[[149 149 153]
 [135 140 138]]
->
[153 140]

[[130 134]
 [128 119]
 [146 107]]
->
[134 128]

[[126 150 113]
 [100 141 113]
 [135 106 143]]
->
[113 141 135]

[[139 132 137]
 [104 127 132]
 [127 126 123]
 [ 98 120 127]
 [110 118 124]]
->
[137 127 127]

[[130 136 120 148]
 [137 115 153 106]
 [127 139 122 146]]
->
[148 153 139]

[[131 118 119 115 116]
 [109 112 150 142 126]
 [145 119 109 111 133]
 [103 116 126 124  99]]
->
[116 142 109 116]
---
[[113 127 127 126 119]
 [101 126 145 135 125]
 [128 126 126 129 134]
 [127 139 130 137 126]
 [115 116 129 138 129]
 [119 127 132 126 146]
 [119 126 108 140 132]
 [137 125 156 135 105]
 [108 123 130 135 134]
 [120 122 136 121 140]]
->
[[120 108 137 119 119 115 127 128 101 113]
 [122 123 125 126 127 116 139 126 126 127]
 [136 130 156 108 132 129 130 126 145 127]
 [121 135 135 140 126 138 137 129 135 126]
 [140 134 105 132 146 129 126 134 125 119]]

[[144 108 142 143 144 139]
 [145 117 144 143 147 138]
 [125 120 124 125 125 125]
 [154 110 149 154 157 150]
 [115 144 120 114 109 118]
 [124 119 123 123 127 119]
 [135 104 132 134 137 130]
 [110 150 115 109 107 113]
 [150 110 146 150 153 147]
 [129 108 128 128 128 126]
 [135 110 134 134 138 130]]
->
[[135 129 150 110 135 124 115 154 125 145 144]
 [110 108 110 150 104 119 144 110 120 117 108]
 [134 128 146 115 132 123 120 149 124 144 142]
 [134 128 150 109 134 123 114 154 125 143 143]
 [138 128 153 107 137 127 109 157 125 147 144]
 [130 126 147 113 130 119 118 150 125 138 139]]

[[127 133 136 122 126 126 116 124 118 136 129 137 120 123]
 [125 143 121 128 131 128 121 130 121 111 128 127 139 122]
 [113 110 127 132 123 126 114 134 115 130 125 123 119 123]
 [122 128 126 116 121 121 123 124 116 127 128 128 113 129]
 [131 126 130 103 130 126 153 113 148 135 129 130 132 129]]
->
[[131 122 113 125 127]
 [126 128 110 143 133]
 [130 126 127 121 136]
 [103 116 132 128 122]
 [130 121 123 131 126]
 [126 121 126 128 126]
 [153 123 114 121 116]
 [113 124 134 130 124]
 [148 116 115 121 118]
 [135 127 130 111 136]
 [129 128 125 128 129]
 [130 128 123 127 137]
 [132 113 119 139 120]
 [129 129 123 122 123]]

[[115 141 103 123 153 138 129 144]
 [115 144  98 124 149 135 133 145]
 [115 142 102 123 153 137 129 145]
 [113 134 107 137 144 137 137 145]
 [127 138 103 133 145 130 140 144]
 [113 134 107 136 144 137 136 145]
 [115 144  98 123 150 135 132 146]
 [124 137 104 134 145 131 140 144]]
->
[[124 115 113 127 113 115 115 115]
 [137 144 134 138 134 142 144 141]
 [104  98 107 103 107 102  98 103]
 [134 123 136 133 137 123 124 123]
 [145 150 144 145 144 153 149 153]
 [131 135 137 130 137 137 135 138]
 [140 132 136 140 137 129 133 129]
 [144 146 145 144 145 145 145 144]]

[[127 131 132 130 112 126 123 134 114 125 137 117]
 [129 127 120 136 132 130 136 127 123 127 100 127]
 [129 114 114 135 134 118 146 140 124 150 137 115]
 [127 125 119 134 124 129 133 121 116 124 102 127]
 [147 117 137 128 135 132 136 130 111 127 104 125]
 [135 118 145 121 148 118 147 138 137 136 139 119]]
->
[[135 147 127 129 129 127]
 [118 117 125 114 127 131]
 [145 137 119 114 120 132]
 [121 128 134 135 136 130]
 [148 135 124 134 132 112]
 [118 132 129 118 130 126]
 [147 136 133 146 136 123]
 [138 130 121 140 127 134]
 [137 111 116 124 123 114]
 [136 127 124 150 127 125]
 [139 104 102 137 100 137]
 [119 125 127 115 127 117]]

[[129 131 119 126 127 114 140 129 124 140 129 134 131 133 104 132]
 [111 125 124 119 122 110 129 127 128 152 128 129 123 130 141 108]]
->
[[111 129]
 [125 131]
 [124 119]
 [119 126]
 [122 127]
 [110 114]
 [129 140]
 [127 129]
 [128 124]
 [152 140]
 [128 129]
 [129 134]
 [123 131]
 [130 133]
 [141 104]
 [108 132]]
---
[[124 123 132 133 118 127 115 132 131 128 129 128 126 123]
 [140 135 135 124 128 119 131 120 127 129 125 124 127 127]
 [118 117 136 135 109 125 101 134 131 131 138 125 125 117]
 [121 112 127 143 122 140 118 143 138 128 126 131 125 123]
 [124 124 134 132 116 125 112 131 130 129 130 127 126 122]
 [121 119 132 134 117 129 111 134 131 130 134 127 126 121]]
->
[[121 112 127 143 122 140 118 143 138 128 126 131 125 123]
 [118 117 136 135 109 125 101 134 131 131 138 125 125 117]
 [121 119 132 134 117 129 111 134 131 130 134 127 126 121]
 [124 123 132 133 118 127 115 132 131 128 129 128 126 123]
 [124 124 134 132 116 125 112 131 130 129 130 127 126 122]
 [140 135 135 124 128 119 131 120 127 129 125 124 127 127]]

[[140 134 147 125 137 140 147 141 129]
 [137 123 155 136 144 133 155 135 129]
 [126 147 108 112 109 131 104 132 129]
 [122 114 118 133 131 123 128 119 123]
 [125 138 117 122 117 125 114 128 130]
 [133 150 142 122 123 125 140 144 135]
 [127 133 128 126 125 125 130 131 129]
 [139 139 152 129 133 135 139 139 134]]
->
[[122 114 118 133 131 123 128 119 123]
 [137 123 155 136 144 133 155 135 129]
 [127 133 128 126 125 125 130 131 129]
 [140 134 147 125 137 140 147 141 129]
 [125 138 117 122 117 125 114 128 130]
 [139 139 152 129 133 135 139 139 134]
 [126 147 108 112 109 131 104 132 129]
 [133 150 142 122 123 125 140 144 135]]

[[118 126 140 139 141 121 130 126 132]
 [125 138 139 119 128 107 144 129 137]
 [103 128 112 129 128 125 136 115 131]]
->
[[118 126 140 139 141 121 130 126 132]
 [103 128 112 129 128 125 136 115 131]
 [125 138 139 119 128 107 144 129 137]]

[[131 136 120 127 122 143 125]
 [131 128 118 132 118 141 130]
 [126 135 130 122 130 122 127]
 [132 134 138 127 137 134 125]
 [124 104 119 137 121 120 132]
 [123 129 119 122 125 121 122]]
->
[[124 104 119 137 121 120 132]
 [131 128 118 132 118 141 130]
 [123 129 119 122 125 121 122]
 [132 134 138 127 137 134 125]
 [126 135 130 122 130 122 127]
 [131 136 120 127 122 143 125]]

[[109 109]
 [115 120]
 [120 135]
 [107 139]
 [121 111]
 [106 137]
 [107 125]
 [109 110]
 [104 145]]
->
[[109 109]
 [109 110]
 [121 111]
 [115 120]
 [107 125]
 [120 135]
 [106 137]
 [107 139]
 [104 145]]

[[105 119 106 119 109 138 115 116 142 136 122]
 [112 116 111 117 115 140 116 114 146 136 118]]
->
[[112 116 111 117 115 140 116 114 146 136 118]
 [105 119 106 119 109 138 115 116 142 136 122]]
---
[[134 137 128 131 132 127 124]
 [135 135 119 124 137 120 121]
 [146 153 112 113 156 131 119]
 [131 128 131 126 126 129 154]
 [133 134 134 129 129 135 136]
 [137 145 128 124 142 142 113]
 [132 130 127 124 131 128 132]
 [123 123 133 136 119 126 133]
 [118 121 131 133 120 129 139]
 [117 106 134 136 107 115 141]
 [120 119 130 134 119 123 118]
 [138 138 136 130 132 135 114]]
->
[[146 153 112 113 156 131 119]
 [137 145 128 124 142 142 113]
 [138 138 136 130 132 135 114]
 [134 137 128 131 132 127 124]
 [135 135 119 124 137 120 121]
 [133 134 134 129 129 135 136]
 [132 130 127 124 131 128 132]
 [131 128 131 126 126 129 154]
 [123 123 133 136 119 126 133]
 [118 121 131 133 120 129 139]
 [120 119 130 134 119 123 118]
 [117 106 134 136 107 115 141]]

[[108 104]
 [126 119]
 [149 140]
 [134 134]]
->
[[149 140]
 [134 134]
 [126 119]
 [108 104]]

[[116 135 131 118]
 [117 134 137 122]
 [117 130 137 114]
 [116 138 137 122]
 [119 139 135 124]
 [115 133 137 123]
 [149 143 145 111]]
->
[[149 143 145 111]
 [119 139 135 124]
 [116 138 137 122]
 [116 135 131 118]
 [117 134 137 122]
 [115 133 137 123]
 [117 130 137 114]]

[[128 140 116 119]
 [129 103 121 132]
 [126 133 135 125]
 [124 124 134 131]
 [127 114 122 144]
 [129 128 143 131]
 [133 135 117 127]
 [138 108 139 134]
 [125 136 152 101]]
->
[[128 140 116 119]
 [125 136 152 101]
 [133 135 117 127]
 [126 133 135 125]
 [129 128 143 131]
 [124 124 134 131]
 [127 114 122 144]
 [138 108 139 134]
 [129 103 121 132]]

[[145 114]
 [117 152]
 [113 150]
 [143 139]
 [112 109]]
->
[[117 152]
 [113 150]
 [143 139]
 [145 114]
 [112 109]]

[[120 112 105 131 131 138 126 133 133]
 [152 128 119 141 128 123 126 135 129]
 [148 126 121 116 138 143 128 128 116]]
->
[[152 128 119 141 128 123 126 135 129]
 [148 126 121 116 138 143 128 128 116]
 [120 112 105 131 131 138 126 133 133]]

[[107 127]
 [118 125]
 [130 114]
 [124 106]
 [110 153]
 [132 108]
 [107 115]
 [136 119]]
->
[[110 153]
 [107 127]
 [118 125]
 [136 119]
 [107 115]
 [130 114]
 [132 108]
 [124 106]]

[[134 118 132 140 123 138 103 142]
 [136 127 134 123 128 130 128 127]]
->
[[136 127 134 123 128 130 128 127]
 [134 118 132 140 123 138 103 142]]

[[122 121 130 136]
 [132 129 131 149]
 [129 119 121 105]]
->
[[132 129 131 149]
 [122 121 130 136]
 [129 119 121 105]]
